Below are the code and all the weights of a small trained network. Each question names an input and a class and asks about switching units off, where a switched-off unit gives its printed mean instead of its output.

import numpy as np


def w(rows, s, z=0):
    codes = np.array(rows[::2]) - 128.0
    scale = np.full(codes.shape[1], s)
    scale[-1] = z or s
    return codes * scale


def f(y):
    return y / 2 * (1 + np.tanh(0.7978845608 * (y + 0.044715 * y**3)))


def log_softmax(a):
    a = a - a.max(-1, keepdims=True)
    return a - np.log(np.exp(a).sum(-1, keepdims=True))


def net(x, mask):
    res = np.array(x, float).reshape(1, 8) / 4 @ E
    y = f(res @ A[0][:, :-1].T + A[0][:, -1])
    res = res + np.where(mask, y, B[0][:, -1]) @ B[0][:, :-1]
    return log_softmax(res[-1] @ U[:, :-1].T + U[:, -1])


A, B = {}, {}
E = w([
[128,128,129,129,128,128,127,128,128],'x0',
[128,127,130,128,129,129,127,128,128],'x1',
[128,127,129,128,128,128,128,128,128],'x2',
[95,104,110,183,167,237,59,158,153],'x3',
[128,127,128,127,128,127,128,129,129],'x4',
[112,88,157,175,121,130,116,134,5],'x5',
[128,129,128,129,127,128,128,128,128],'x6',
[230,88,74,130,105,135,102,187,123],'x7',
],0.017)
A[0] = w([
[212,98,107,171,109,131,99,153,8,3],'N0',
[149,147,102,162,118,112,152,128,131,192],'N1',
[140,134,148,118,121,162,110,143,137,100],'N2',
[125,107,151,125,126,155,128,125,117,66],'N3',
[228,121,97,125,119,123,123,151,233,167],'N4',
[59,144,145,115,148,108,145,109,214,246],'N5',
[140,129,129,118,125,142,120,139,102,70],'N6',
[78,142,151,111,114,126,132,108,186,217],'N7',
[145,120,128,115,126,146,122,122,105,69],'N8',
[76,111,102,181,147,254,68,153,163,131],'N9',
[145,139,131,157,129,147,127,132,148,77],'N10',
[43,120,185,142,127,136,141,113,54,130],'N11',
[95,128,127,138,139,104,136,124,155,169],'N12',
[100,137,158,124,101,121,113,120,182,173],'N13',
[60,138,144,153,134,113,126,110,70,150],'N14',
[107,164,125,148,118,149,109,102,117,32],'N15',
[93,162,113,119,119,133,130,132,141,129],'N16',
[153,135,125,127,110,139,110,134,167,69],'N17',
],0.021,0.0078)
B[0] = w([
[132,116,118,138,156,124,229,175,133,231],'N0',
[133,116,130,144,132,71,134,115,153,152],'N1',
[117,159,129,136,112,160,121,152,122,144],'N2',
[141,95,121,142,143,140,119,106,145,138],'N3',
[138,143,136,113,119,70,29,146,132,231],'N4',
[136,108,110,128,137,128,224,165,124,216],'N5',
[130,117,112,121,142,143,136,133,122,139],'N6',
[135,135,124,154,136,136,188,157,126,190],'N7',
[115,111,127,150,112,136,129,146,148,136],'N8',
[125,105,101,130,159,254,96,132,131,254],'N9',
[127,157,115,117,137,161,123,138,119,141],'N10',
[121,125,149,119,123,124,69,44,123,222],'N11',
[132,132,139,126,140,148,161,128,131,156],'N12',
[136,113,139,133,132,142,158,160,135,166],'N13',
[109,162,133,120,71,158,100,87,117,199],'N14',
[139,79,124,137,159,141,116,103,142,141],'N15',
[124,113,135,125,141,153,151,137,139,149],'N16',
[124,148,114,128,117,155,98,152,123,153],'N17',
],0.038,0.035)
U = w([
[144,111,160,160,114,89,229,143,106,252],'0',
[122,62,93,182,181,205,166,171,128,118],'1',
[161,159,157,109,90,54,60,133,140,110],'2',
[135,117,93,130,152,172,2,161,154,41],'3',
[114,142,198,127,65,86,119,33,101,188],'4',
[94,84,127,154,139,200,59,60,125,15],'5',
],0.0083,0.0045)

Each question gives the input, the list of numbers given to net, and the class t.
The units are the neurons (one row each of A and B). Each row of codes is followed by its name. A weight is (code - 128) times the scale printed after its matrix; where a second scale follows, it is the last column's (A, B and U).
mask holds one flag per neuron, in row order. A switched-off neuron (its flag False) gives its mean, the last column of its row in B, instead of its output. The means were averaged over made-up inputs and are rounded, as every weight is.
A unit's drop is (log p(t) with every unit on - log p(t) with that unit switched off) / (log p(t) with every unit on - log p(t) with every unit switched off).
The circuit of an input: a set's keep is (log p(t) with only the set's units on - log p(t) with every unit switched off) / (log p(t) with every unit on - log p(t) with every unit switched off). Starting from the 12 units with the biggest drops (on a tie, the unit counted first), units are removed one at a time, each time the one whose removal leaves the highest keep (on an exact tie, the one counted first), for as long as the keep stays at least 0.8.
units of the circuit, in order: the units of the circuit, biggest drop first
most important unit: the unit with the biggest drop
top k neurons: the k neurons with the biggest drops, biggest first
drop when u is switched off: that unit's drop, to one decimal
input [1,-1,-1,-5,-2,-8,-1,2], class 2: most important unit => N4
input [0,-1,-5,-8,-4,-3,1,1], class 2: top 2 neurons => [N0, N9]
input [1,-3,-1,-3,-1,3,-7,0], class 4: units of the circuit, in order => [N9, N5]
input [-7,4,-4,-7,-5,-7,6,4], class 2: units of the circuit, in order => [N9, N4]
input [1,3,0,-5,5,-3,-7,0], class 0: top 2 neurons => [N9, N11]
input [7,-3,5,-4,6,-6,-6,3], class 2: units of the circuit, in order => [N9, N4]
input [0,2,6,5,-5,0,-4,7], class 3: top 2 neurons => [N4, N5]
input [1,8,-8,6,-2,1,-1,-5], class 5: top 2 neurons => [N0, N11]
input [0,-6,4,-4,1,-8,6,-1], class 0: top 2 neurons => [N9, N5]
input [6,6,-5,-7,0,7,5,1], class 0: top 2 neurons => [N0, N9]
input [0,0,1,-5,5,0,4,4], class 2: top 2 neurons => [N9, N5]
input [8,-6,-3,-1,8,5,0,-5], class 4: drop when N9 is switched off => 0.6
input [6,4,-2,-4,-7,3,0,-7], class 4: drop when N9 is switched off => 0.5
input [0,0,-3,7,8,-2,1,7], class 3: units of the circuit, in order => [N4]
input [3,-7,0,1,-6,6,3,-2], class 5: drop when N13 is switched off => 0.0
